Below are the code and all the weights of a small trained network. Each question names an input and a target symbol and asks about switching units off, where a switched-off unit gives its printed mean instead of its output.

import numpy as np


def w(rows, s, z=0):
    codes = np.array(rows[::2]) - 128.0
    scale = np.full(codes.shape[1], s)
    scale[-1] = z or s
    return codes * scale


def norm(h):
    return h / np.sqrt((h * h).mean(-1, keepdims=True) + 1e-5)


def f(y):
    return np.maximum(y, 0)


def softmax(a):
    e = np.exp(a - a.max(-1, keepdims=True))
    return e / e.sum(-1, keepdims=True)


def log_softmax(a):
    a = a - a.max(-1, keepdims=True)
    return a - np.log(np.exp(a).sum(-1, keepdims=True))


def net(x, mask):
    ids = ['αβγδεζηθλμξπτφψω'.index(c) for c in x.split()]
    T = len(ids)
    res = E[ids] + P[:T]
    u = 0
    for l in range(2):
        q, k, v = (norm(res) @ M[l].T for M in (Q, K, V))
        z = softmax(np.where(np.tri(T) > 0, q @ k.T / 3**0.5, -1e9)) @ v
        res = res + np.where(mask[u], z, O[l][:, -1]) @ O[l][:, :-1]
        u += 1
        y = f(norm(res) @ A[l][:, :-1].T + A[l][:, -1])
        res = res + np.where(mask[u : u + 8], y, B[l][:, -1]) @ B[l][:, :-1]
        u += 8
    return log_softmax(norm(res)[-1] @ U[:, :-1].T + U[:, -1])


Q, K, V, O, A, B = {}, {}, {}, {}, {}, {}
E = w([
[128,160,157],'α',
[102,151,122],'β',
[132,176,132],'γ',
[45,135,2],'δ',
[117,135,140],'ε',
[86,107,119],'ζ',
[131,137,158],'η',
[112,150,157],'θ',
[104,150,124],'λ',
[108,154,131],'μ',
[125,109,135],'ξ',
[119,161,129],'π',
[122,167,156],'τ',
[116,114,145],'φ',
[133,149,158],'ψ',
[119,147,138],'ω',
],0.018)
P = w([
[104,160,192],'0',
[203,97,218],'1',
[205,91,224],'2',
[116,108,231],'3',
[14,229,45],'4',
[67,212,42],'5',
[254,95,154],'6',
[144,42,244],'7',
[79,81,207],'8',
],0.0092)
Q[0] = w([
[137,138,28],'0.h1',
[99,96,171],'0.h1',
[254,134,86],'0.h1',
],0.012)
K[0] = w([
[255,126,147],'0.h1',
[128,227,60],'0.h1',
[82,110,229],'0.h1',
],0.01)
V[0] = w([
[10,133,99],'0.h1',
[138,205,44],'0.h1',
[64,76,77],'0.h1',
],0.011)
O[0] = w([
[150,124,1,255],'0.h1',
[92,239,205,88],'0.h1',
[99,88,62,94],'0.h1',
],0.011,0.0049)
A[0] = w([
[254,119,115,195],'0.n1',
[140,130,138,44],'0.n2',
[164,22,171,91],'0.n3',
[143,61,204,170],'0.n4',
[109,86,130,44],'0.n5',
[168,225,25,255],'0.n6',
[122,126,147,39],'0.n7',
[208,152,190,219],'0.n8',
],0.0081,0.0032)
B[0] = w([
[3,49,144,194],'0.n1',
[207,102,117,128],'0.n2',
[172,191,217,173],'0.n3',
[87,124,54,171],'0.n4',
[119,143,176,131],'0.n5',
[31,39,99,255],'0.n6',
[132,116,110,128],'0.n7',
[75,54,109,186],'0.n8',
],0.0065,0.0069)
Q[1] = w([
[176,235,144],'1.h1',
[91,119,100],'1.h1',
[251,189,58],'1.h1',
],0.013)
K[1] = w([
[175,134,120],'1.h1',
[98,139,149],'1.h1',
[136,2,193],'1.h1',
],0.017)
V[1] = w([
[71,122,126],'1.h1',
[128,248,33],'1.h1',
[76,119,95],'1.h1',
],0.016)
O[1] = w([
[66,216,165,251],'1.h1',
[22,36,199,136],'1.h1',
[8,177,109,255],'1.h1',
],0.013,0.008)
A[1] = w([
[162,165,174,84],'1.n1',
[109,29,103,140],'1.n2',
[247,156,144,117],'1.n3',
[57,91,101,82],'1.n4',
[157,83,214,22],'1.n5',
[167,145,175,189],'1.n6',
[83,184,107,254],'1.n7',
[79,58,248,223],'1.n8',
],0.012,0.0033)
B[1] = w([
[120,108,115,139],'1.n1',
[66,191,152,157],'1.n2',
[103,39,208,151],'1.n3',
[93,108,67,220],'1.n4',
[195,169,253,136],'1.n5',
[156,26,85,143],'1.n6',
[103,38,132,255],'1.n7',
[146,232,148,223],'1.n8',
],0.011,0.0098)
U = w([
[169,87,164,173],'α',
[106,106,142,60],'β',
[147,185,246,182],'γ',
[149,128,120,43],'δ',
[151,226,65,84],'ε',
[95,27,20,148],'ζ',
[182,154,120,174],'η',
[150,214,81,67],'θ',
[133,119,129,62],'λ',
[138,135,142,46],'μ',
[171,124,99,135],'ξ',
[105,172,193,84],'π',
[145,45,186,166],'τ',
[178,122,77,253],'φ',
[179,136,128,174],'ψ',
[137,228,88,42],'ω',
],0.014,0.0056)

Each question gives the input, a string of symbols that net reads in full, and the target symbol t.
The units are the heads (3 rows each of Q, K, V and O) and the neurons (one row each of A and B). Each row of codes is followed by its name. A weight is (code - 128) times the scale printed after its matrix; where a second scale follows, it is the last column's (O, A, B and U).
mask holds one flag per unit, layer by layer, with each layer's heads first. A switched-off unit (its flag False) gives its mean, the last column of its rows in O or B, instead of its output. The means were averaged over made-up inputs and are rounded, as every weight is.
A unit's drop is (log p(t) with every unit on - log p(t) with that unit switched off) / (log p(t) with every unit on - log p(t) with every unit switched off).
The circuit of an input: a set's keep is (log p(t) with only the set's units on - log p(t) with every unit switched off) / (log p(t) with every unit on - log p(t) with every unit switched off). Starting from the 12 units with the biggest drops (on a tie, the unit counted first), units are removed one at a time, each time the one whose removal leaves the highest keep (on an exact tie, the one counted first), for as long as the keep stays at least 0.8.
circuit, biggest first: the units of the circuit, biggest drop first
top k neurons: the k neurons with the biggest drops, biggest first
top k neurons in layer l: the k neurons of layer l with the biggest drops, biggest first
drop when u is switched off: that unit's drop, to one decimal
input γ ω ζ φ, target γ: circuit, biggest first	0.h1, 1.h1, 1.n8
input ε τ ζ θ, target ε: top neuron in layer 0	0.n4
input ε β ζ θ ζ ζ ε γ, target ζ: circuit, biggest first	0.h1, 1.n8
input γ γ θ, target γ: circuit, biggest first	0.h1, 1.h1
input γ η ζ β γ γ β η, target γ: circuit, biggest first	0.h1, 0.n6, 1.h1
input τ τ φ, target τ: top 3 neurons in layer 1	1.n3, 1.n6, 1.n8
input φ ε η ζ, target φ: circuit, biggest first	0.h1, 1.h1, 0.n6
input γ φ π, target γ: circuit, biggest first	0.h1, 1.h1
input γ γ ω ψ, target γ: top 2 neurons	0.n8, 1.n8
input γ φ ζ ζ, target γ: top 2 neurons in layer 0	0.n6, 0.n1
input τ ζ π, target τ: top 3 neurons	0.n6, 0.n8, 1.n3
input τ τ μ, target τ: top 2 neurons	0.n6, 1.n3
input γ ζ ζ α, target γ: circuit, biggest first	0.h1, 1.h1, 1.n8
input τ ζ ω, target τ: top 2 neurons	0.n6, 0.n8
input ζ γ ω, target ζ: circuit, biggest first	0.h1
input γ γ γ ζ ζ β, target γ: circuit, biggest first	0.h1, 1.h1
input ε ξ ζ ω, target ε: top 3 neurons	0.n1, 0.n4, 0.n3
input γ ζ η, target γ: circuit, biggest first	0.h1, 1.h1, 1.n8
input γ π γ, target γ: top 2 neurons in layer 1	1.n8, 1.n7
input φ γ γ γ ζ α, target γ: top neuron in layer 1	1.n4
input τ λ γ, target τ: top 2 neurons in layer 0	0.n1, 0.n8
input ζ τ ζ λ, target ζ: drop when 0.h1 is switched off	1.3
input γ β φ, target γ: drop when 0.h1 is switched off	0.9
input γ ζ ζ θ μ ε, target ζ: drop when 0.n6 is switched off	0.2
